Below is a small trained network, with its code and all its weights. Each question gives an input and a class and asks what happens when units are switched off, that is, made to give their printed mean instead of their output.

import numpy as np


def w(rows, s, z=0):
    codes = np.array(rows[::2]) - 128.0
    scale = np.full(codes.shape[1], s)
    scale[-1] = z or s
    return codes * scale


def norm(h):
    return h / np.sqrt((h * h).mean(-1, keepdims=True) + 1e-5)


def f(y):
    return y / 2 * (1 + np.tanh(0.7978845608 * (y + 0.044715 * y**3)))


def log_softmax(a):
    a = a - a.max(-1, keepdims=True)
    return a - np.log(np.exp(a).sum(-1, keepdims=True))


def net(x, mask):
    res = np.array(x, float).reshape(1, 3) / 4 @ E
    u = 0
    for l in range(3):
        y = f(norm(res) @ A[l][:, :-1].T + A[l][:, -1])
        res = res + np.where(mask[u : u + 12], y, B[l][:, -1]) @ B[l][:, :-1]
        u += 12
    return log_softmax(norm(res)[-1] @ U[:, :-1].T + U[:, -1])


A, B = {}, {}
E = w([
[203,69,2,107],'x0',
[105,78,136,113],'x1',
[136,143,129,33],'x2',
],0.0078)
A[0] = w([
[178,134,168,46,141],'0.n1',
[158,90,113,114,160],'0.n2',
[109,137,182,205,134],'0.n3',
[169,254,100,135,165],'0.n4',
[54,42,152,82,76],'0.n5',
[165,184,132,127,36],'0.n6',
[196,192,136,165,94],'0.n7',
[133,39,181,116,126],'0.n8',
[13,172,82,65,253],'0.n9',
[128,149,128,91,36],'0.n10',
[101,120,100,210,80],'0.n11',
[135,165,137,51,56],'0.n12',
],0.013,0.003)
B[0] = w([
[85,102,67,108,209],'0.n1',
[174,83,121,97,187],'0.n2',
[155,114,85,106,254],'0.n3',
[113,2,175,109,229],'0.n4',
[131,94,159,117,186],'0.n5',
[120,96,151,158,134],'0.n6',
[108,86,166,119,176],'0.n7',
[144,64,172,144,166],'0.n8',
[159,134,117,93,218],'0.n9',
[116,159,103,166,127],'0.n10',
[53,124,122,109,200],'0.n11',
[93,144,124,82,182],'0.n12',
],0.01,0.0052)
A[1] = w([
[121,118,133,89,126],'1.n1',
[81,93,121,13,129],'1.n2',
[53,154,156,133,249],'1.n3',
[72,115,135,112,121],'1.n4',
[163,118,108,101,107],'1.n5',
[124,104,131,95,84],'1.n6',
[104,144,182,106,90],'1.n7',
[112,178,178,137,130],'1.n8',
[139,180,230,72,77],'1.n9',
[148,88,109,87,147],'1.n10',
[109,106,109,247,52],'1.n11',
[131,42,97,110,87],'1.n12',
],0.011,0.002)
B[1] = w([
[110,104,112,175,157],'1.n1',
[99,139,145,238,255],'1.n2',
[171,171,2,90,167],'1.n3',
[182,121,44,135,163],'1.n4',
[148,86,227,150,151],'1.n5',
[105,144,135,160,158],'1.n6',
[194,46,101,127,145],'1.n7',
[203,135,113,84,131],'1.n8',
[213,102,62,86,158],'1.n9',
[64,187,136,159,199],'1.n10',
[56,77,69,102,156],'1.n11',
[133,182,119,129,237],'1.n12',
],0.0069,0.0084)
A[2] = w([
[200,118,94,133,99],'2.n1',
[186,145,147,216,154],'2.n2',
[194,150,73,94,7],'2.n3',
[212,142,56,135,88],'2.n4',
[94,244,67,95,92],'2.n5',
[67,159,104,146,82],'2.n6',
[94,223,166,228,140],'2.n7',
[113,45,93,180,167],'2.n8',
[61,157,72,36,155],'2.n9',
[122,19,206,61,114],'2.n10',
[79,151,147,63,37],'2.n11',
[2,128,174,173,176],'2.n12',
],0.0095,0.0017)
B[2] = w([
[166,184,171,126,156],'2.n1',
[116,212,3,129,135],'2.n2',
[173,166,126,111,152],'2.n3',
[117,219,209,82,176],'2.n4',
[81,118,192,142,149],'2.n5',
[119,141,74,146,152],'2.n6',
[8,214,177,124,128],'2.n7',
[161,144,193,45,255],'2.n8',
[107,46,44,205,190],'2.n9',
[73,142,243,171,180],'2.n10',
[202,109,75,71,121],'2.n11',
[186,188,124,124,205],'2.n12',
],0.0066,0.0079)
U = w([
[85,69,6,127,141],'0',
[253,199,134,38,135],'1',
[116,73,240,108,134],'2',
[56,206,155,199,134],'3',
[195,170,116,224,10],'4',
],0.015,0.013)

Each question gives the input, the list of numbers given to net, and the class t.
The units are the neurons (one row each of A and B). Each row of codes is followed by its name. A weight is (code - 128) times the scale printed after its matrix; where a second scale follows, it is the last column's (A, B and U).
mask holds one flag per neuron, layer by layer. A switched-off neuron (its flag False) gives its mean, the last column of its row in B, instead of its output. The means were averaged over made-up inputs and are rounded, as every weight is.
A unit's drop is (log p(t) with every unit on - log p(t) with that unit switched off) / (log p(t) with every unit on - log p(t) with every unit switched off).
The circuit of an input: a set's keep is (log p(t) with only the set's units on - log p(t) with every unit switched off) / (log p(t) with every unit on - log p(t) with every unit switched off). Starting from the 12 units with the biggest drops (on a tie, the unit counted first), units are removed one at a time, each time the one whose removal leaves the highest keep (on an exact tie, the one counted first), for as long as the keep stays at least 0.8.
units of the circuit, in order: the units of the circuit, biggest drop first
most important unit: the unit with the biggest drop
k most important neurons: the k neurons with the biggest drops, biggest first
k most important neurons of layer l: the k neurons of layer l with the biggest drops, biggest first
drop of u: that unit's drop, to one decimal
input [0,3,-3], class 3: most important unit : 0.n3
input [-8,5,7], class 1: units of the circuit, in order : [1.n9 0.n4]
input [-5,8,8], class 0: units of the circuit, in order : [0.n1 2.n9]
input [-6,5,6], class 0: 2 most important neurons of layer 1 : [1.n3 1.n5]
input [3,3,1], class 3: 3 most important neurons : [0.n3 1.n9 1.n11]
input [-8,-2,-7], class 1: 4 most important neurons : [1.n8 0.n1 1.n10 1.n7]
input [6,8,6], class 2: 3 most important neurons of layer 0 : [0.n2 0.n11 0.n8]
input [2,-3,2], class 3: 3 most important neurons of layer 0 : [0.n3 0.n8 0.n5]
input [5,-3,-4], class 1: 3 most important neurons of layer 0 : [0.n2 0.n1 0.n10]
input [6,6,2], class 1: 3 most important neurons : [0.n4 0.n7 1.n12]
input [-5,4,1], class 1: 2 most important neurons : [0.n4 1.n9]
input [-1,-5,7], class 0: 2 most important neurons : [0.n1 0.n12]
input [-7,-2,8], class 0: 2 most important neurons : [0.n1 0.n12]
input [-2,-7,2], class 2: units of the circuit, in order : [0.n4]
input [-2,1,-2], class 3: 2 most important neurons : [0.n3 2.n7]
input [6,7,-6], class 2: 2 most important neurons : [1.n2 0.n2]
input [2,3,-2], class 3: 2 most important neurons : [0.n4 2.n7]
input [2,4,-1], class 2: 2 most important neurons : [0.n8 1.n2]
input [6,-6,-2], class 1: 3 most important neurons of layer 1 : [1.n12 1.n11 1.n10]
input [2,6,-2], class 2: most important unit : 0.n8
input [-4,-4,-4], class 0: 2 most important neurons of layer 1 : [1.n3 1.n11]
input [-6,4,-7], class 0: 2 most important neurons : [1.n11 0.n4]
input [-5,6,8], class 0: 2 most important neurons : [0.n1 0.n4]
input [-1,1,-7], class 0: drop of 0.n1 : 0.0
input [6,4,3], class 1: drop of 0.n4 : 1.1
input [-5,0,2], class 1: drop of 1.n9 : 0.2
input [4,-8,-3], class 2: drop of 0.n4 : 0.1
